Each row has a name. Each piece below is followed by the name of the row it came from, unless a question asks for something else. Each question is about the rows just above it.

(149): [ -5 -32 -52  51  -5 -15 -52 -52  -8  55  -9  26 -10 -27 -10  27  -7 -14
  -3 -35 -68   0  43   3  12   5 -53   9  16  11]
(59): [  7  40  61 -63 -11  43  21  31  37  61 -11  17 -33  61  25 -11 -11  -9
  13  48  70  20 -50  61 -36   5 -11  24  -5  15]
(15): [ 44   5  -2 -20  -5 -17 -54 -54 -19  55 -53  26 -38 -44  21   2  -4  61
   9 -39 -88   2  42  -1  13  47 -51  21  75 -15]
(161): [ 19  -6  -6 -15  -8   6   8  15   3  -7 -19  13 -11 -15  13  -6  -4  20
   7  -8 -15   3   9  -6 -10  12 -12  -6 -15  -8]
(184): [ -5   8 -10 -16 -48  37  11  10  56 -19  -9  57 -40  -6  -8 -17 -31 -16
  14   9 -14  17   4 -21 -47   4 -31  30  -9  20]
Count of [-16] in (161): => 0
[-5 15] is in which row? => (59)
Times [-15] occurs in (161): => 4
Times [-11] occurs in (59): => 5

(10): [-11  12   7  20   1  -9 -15  17 -14 -13   3  17 -20  30]
(146): [ -9  11  -1  12  12  -9   0  10  -3  10   3   3  35 -10]
(7): [-12  16  -3   6  12   1  12   8  -7  18   0   2  23 -12]
(92): [-13  -7  15  12  -4 -12 -11  40 -34 -25  -4  11 -19  40]
(126): [-13  -3  20  17  -5 -10 -12  38 -33 -23  -3  14  -8  40]
(59): [  9 -16  26  18   4 -13  -7  11   6 -12  28  16  68  11]
(161): [ -8  -8 -11   7  15   1  29  10  -7  23  -8   0  13 -21]
(149): [ 14  -1 -14  -4  30  -5  -5   5   8  -1   3  -3  12  18]
(184): [ 15 -12  -6   1  45 -16 -15  19   7 -10  27  -4  23  41]
(188): [-10  -1   8  -1   3   1 -24  -1  13   2 -10   4   7  10]
(15): [-6  7 -6 11  9 -6 -6 10  9  9  4 -6  9 -6]
How many times does (161) hold [-8]? => 3
Count of [-6] in (15): => 6
[-15  17 -14] is in which row? => (10)
Times [-10] occurs in (188): => 2

(137): [ 44  38 -86 -71]
(92): [17 17 -9 -9]
(15): [ 17  14 -10 -19]
(10): [ 23  21 -44 -37]
(7): [ 23  17 -10  -9]
(59): [ 17  15 -30 -27]
(149): [ 62  48  80 -20]
(146): [ 44  38 -86  38]
q: [ 17  15 -30] => (59)
Times [-9] occurs in (92): => 2
Count of [38] in (146): => 2

(146): [ -8  -8 -17 -18 -64 -16  76 -54  49 -17  86  58 -63  -8  57]
(149): [ 29  29  37  38  82  37 -51  72 -25  37 -61 -34  81  29 -33]
(184): [-13 -12 -23 -22 -71 -22  75 -61  46 -22  85  56 -71 -12  56]
(126): [ 31 -22 -22 -71 -12 -23 -51  77 -24  40 -61 -33  85  32 -32]
(188): [ -6  -5 -16 -14 -61 -16  77 -52  50 -15  87  59 -63  -6  60]
(59): [ -9  -7 -19 -17 -64 -19  75 -55  47 -18  84  57 -65  -8  58]
(137): [-10  -9 -20 -20 -69 -51  81 -34  37 -61 -25 -33  72  29  37]
(7): [-12  32 -22 -22 -71 -22  78 -61  48 -21  88  58 -71 -12  58]
(161): [-12 -11 -22 -22 -71 -22  78 -61  48 -21  88  58 -71 -12  58]
q: [-12 -23 -22 -71 -22] => (184)
Times [-21] occurs in (7): => 1
The row with [ 37 -51  72 -25  37 -61 -34  81  29 -33] is => (149)

(188): [ 12  -9 -35  57  43  -1 -10  38 -14 -68 -39 -89  23  43  21 -91 -14  62
 -68  42 -12  42  32   9  47  29 -13 -14   8  -6   3 -31   7 -22 -37  13
 -15  -9 -45  70   5 -28 -17  35   3]
(59): [  8  30 -21  24  18   4 -91  38  62 -14 -10 -14  23  21 -39 -89 -68  43
 -68  36 -21  75   9  19  54  32   0 -17   3 -10  23 -33  28 -38 -31  13
 -20  14 -37  64  -2 -20 -15  22  11]
(137): [ 12  41 -20  21  43  -1 -52  31  11  -7  -7 -22  31  -5 -59 -94 -41  51
 -68  42 -12  42  32   9  47  29   6   5  22 -17 -23 -25  -6 -29 -36  33
  14  -9 -35  57 -22 -29 -39  48  24]
q: [-91  38  62 -14 -10 -14  23  21 -39 -89 -68  43] => (59)
Count of [-53] in (137): => 0
q: [-68  36 -21] => (59)
[ 14  -9 -35  57] is in which row? => (137)

(161): [ 14 -52  14  18]
(92): [ 94  94 -63  63]
(126): [ 36  36 -63 -39]
(7): [-35 -35  29  11]
(149): [-34  14 -52 -39]
(146): [-39 -39  -2  33]
(188): [ 14  14  22 -88]
(15): [-46 -46  40  17]
(184): [-34 -34  10  50]
How many times does (161) hold [14]? => 2
[-34 -34  10] is in which row? => (184)
[-52  14] is in which row? => (161)
Count of [-35] in (7): => 2
Which row holds [-39 -39]? => (146)
Times [37] occurs in (126): => 0

(7): [  5 -72  15   1  32  32  17]
(59): [  0 -12  -6 -12  -2  -6 -16]
(15): [  4   4 -72 -72 -14  32  32]
(188): [  1  46 -71 -73  18  -1 -88]
Times [0] occurs in (59): => 1
q: [-72  15   1  32  32  17] => (7)
Where do [-12  -6] appear? => (59)
Which row holds [  4 -72 -72 -14  32  32]? => (15)
Times [1] occurs in (59): => 0
q: [  5 -72  15] => (7)
How many times does (15) hold [-72]? => 2

(126): [ -8 -16  17  24 -44   8 -19  -6]
(161): [ 10  19  31 -24  48 -13  29  17]
(59): [-7 26 -5 22  7 42  6  6]
(10): [ 13  32  -2 -24  -9  -2  87  45]
(184): [ 13  32 -19 -45  -9  16   3   3]
(15): [ -7 -17  19  23 -40  11 -26 -12]
(149): [ 42  13  55  -4   2 -41  41 -76]
(92): [ 2  1 -3 -3 -5 -8 -2  0]
(188): [-44 -14  55  -4 -44   8 -44 -14]
q: [-19  -6] => (126)
How many times does (10) hold [31]? => 0
Times [42] occurs in (59): => 1
Count of [-44] in (188): => 3

(188): [ -5 -48  29 -18  33 -13  11  14 -42  -9 -20   4  52  24  16 -22  -5 -30
   4  32 -25 -28 -25 -28 -18  22   7  39  16   8 -51 -26 -11  56  -9   3
  17 -20 -45  34  85 -12 -21 -25  -8  19  18  -7  19]
(126): [-29 -50  20  -9  39  -2 -20 -58  22 -13  71 -38  52  21   7 -16  -8 -22
   8  30 -16 -22 -25 -22 -13  11   7  27   7   8 -51 -17 -16  45   0   3
  13 -11 -35  20  78  -8 -25  -2   2  25  17  -6  12]
(92): [-35 -18 -46  22  17 -38 -20  22 -13  -2 -58  71  53  15  -9  24 -11  18
  -6  15 -64  20   3 -48 -36 -40  12 -25   4   3 -95  33   3   4  78   8
  46  20  15 -22  -4 -33 -33 -11  23  70   2  33  40]
(59): [ 34 -37 -35  25 -22 -42 -15  14  29 -10 -69 -21  13 -18 -11  37 -25  26
  11 -21   5  24 -48  67  10  -3  15   5  -7 -33  -8  75  48 -18  22  -3
   2  22 -15 -29 -45   8  34 -45 -15  37  23  24   8]
(137): [-45 -36  64 -48 -27  13   6  -5 -50 -10  27 -31  -3  42  40 -26  11 -33
  -8  17 -64 -23   4  -2 -30  -1  -9  28  16  57  12 -31  -5  20 -19  35
  29   5  -3  48  37 -23 -10  40 -19  -5 -12 -35  16]
(149): [  3  65 -76  21   6 -32 -24  16  39  -4 -88 -73 -49  10 -29  43 -50  36
   0  29  33  33 -16  93  35   2  64  11 -54 -80  -7  22  62 -41  -9   5
  37 -26 -21 -34 -52  32  34 -38 -35  12 -46  74  -3]
Where do [  7 -16  -8 -22   8  30] appear? => (126)
[-38 -20  22 -13  -2 -58  71] is in which row? => (92)
q: [ 34 -38 -35] => (149)
How many times does (188) hold [-5]? => 2

(184): [ 76  47  66  66 -89  39]
(188): [ 59  84  80  81  81 -63]
(149): [-77 -83  73  53 -77  -6]
(92): [-77  76  76  63  65 -60]
(59): [ 47  76  62  63  65 -60]
(137): [-80 -76  62  40 -86 -78]
(146): [-76  40 -76  40  40  -9]
(7): [-85 -75  64  68 -82 -69]
Count of [40] in (146): => 3
Count of [-76] in (137): => 1
Times [63] occurs in (59): => 1
[47 76] is in which row? => (59)

(188): [-9 -2  3  6 20 13  7  5  1 -1  1]
(59): [-22   8   6   5  -5   3 -10  -4   4  11 -15]
(15): [ 10  -2   2   8   4 -13  -6  23   0  -2  -4]
(10): [  2  -6   5 -16  -3   6   6 -12   0  17 -12]
(184): [23 -3 -1  1 -8  1  6  9  5  1  3]
(161): [ 17 -11   0   4 -70  -4   9  -7  -6  17  21]
(137): [-4 10 -1 -4  0 -5  4  9 -2 -7  5]
(7): [ -5 -13  -5 -16  -7  12   6  19   3   1  23]
(149): [ 10  -1  -4   0  -4   4   9  -2  -7   5 -11]
(126): [ -8  -8   9   1  -8   9   2  -8   1  11 -14]
q: [23 -3 -1  1 -8  1  6] => (184)
q: [10 -1 -4  0 -5  4  9 -2 -7  5] => (137)
The row with [  0  -4   4   9  -2  -7   5 -11] is => (149)
Count of [-8] in (126): => 4
[-22   8   6   5  -5   3 -10  -4   4  11] is in which row? => (59)

(161): [-72  -6   7 -36  37   7   9  10  19   0  54  23  -5 -16]
(59): [ 10  19   0  52   1   5 -13   6  19 -11 -57   3 -28  16]
(149): [ 38  22 -10   2  38 -12 -23  17  42  22   3  13   5 -11]
(137): [  6   2   6   9  10  23   0   2  23  -5   2  23  23 -11]
Count of [23] in (137): => 4
q: [-12 -23  17  42  22] => (149)
q: [-36  37   7   9  10  19   0  54  23  -5] => (161)
q: [10 23  0  2] => (137)
q: [ 0 54 23] => (161)
Count of [2] in (137): => 3

(161): [62 67 65 65]
(149): [47 64 60 69]
(137): [54 69 61 67]
(188): [61 61 61 56]
(10): [67 62 58 48]
(126): [61 66 69 56]
(184): [52 51 52 52]
(7): [54 69 65 62]
Count of [52] in (184): => 3
Count of [61] in (188): => 3
Times [66] occurs in (161): => 0

(15): [ 45   5  10  40 -37   1  15   5   9   2 -16 -28  -3  15  -7   5  14]
(59): [ -6  15  -7   6  16 -15 -30  13   9   5 -28  36   0   7 -29  -5  18]
(161): [  4   0 -58 -10 -14  18 -12  19  19  -5   4  -1 -30  -4  12  13   4]
(149): [ 24  -7  -2  10 -25 -11   7  25   9   1 -20  -7  -3   3 -23   9  15]
(137): [-29   9 -21  17  17  -3   9 -83  -8 -13  39 -23  26 -38  -7 -32  -4]
(92): [ -8  -6 -29 -23  -1  19  -4  10   2  -3  16  -4 -30  -4  27  16 -11]
(7): [-25   2 -27  15  10  -9  12 -73  -4 -13  34 -23  23 -41 -18 -27   1]
Count of [-3] in (92): => 1
q: [ -4 -30] => (92)
The row with [  2 -16 -28  -3  15  -7   5  14] is => (15)

(126): [ 18 -11  -6   0  37  12 -42  13   6  -3 -15 -41   0 -14  16 -30 -40  16
  -4  -6 -20  14   3  22 -17 -71 -30 -18   4 -24 -47  17  55   5   5  -2
  19  38 -30 -65   8 -18  17  14 -28  22]
(184): [ 47 -24  19 -12   2 -10  29  64  -6 -49 -15  11 -38  27  26  32  11  28
 -22 -47  -9 -11   6   9  -6  -6  -1  -2 -31  21  25  18 -42 -21  16  48
  27  28  24  46  -4   4  57 -12 -24 -38]
(137): [  6 -18   7 -12  -2  18 -22   6  -3  21 -17 -17  -3  16  41   6  11   4
 -12  10 -20  -9  18 -17   1 -23  20 -15 -13  24  -6  18  36  24   7 -41
  27  33   1 -12  11 -37   7  37 -32   8]
(188): [-18 -18 -17   6  18 -17  21  -3 -12  -2 -22 -10 -23 -14   7   6 -10  -4
  17 -11  -1 -11  -9  -4  10  -6  -5 -12   4 -13  25 -15 -29   5  16  26
  -9   8  -3  11 -10   1  27  10   1 -15]
Which row holds [  6 -18   7 -12  -2]? => (137)
q: [-3 16] => (137)
The row with [-18   7 -12  -2  18 -22   6  -3  21 -17] is => (137)
How many times does (137) hold [18]? => 3

(149): [-44  70  53   8]
(137): [ 60 -52  34   3]
(188): [ 66 -49  50 -38]
(15): [ 43  66 -39  43]
(92): [ 17 -56  17  17]
(146): [-54  24  15  92]
(126): [71 53 56 17]
q: [70 53] => (149)
Count of [17] in (92): => 3

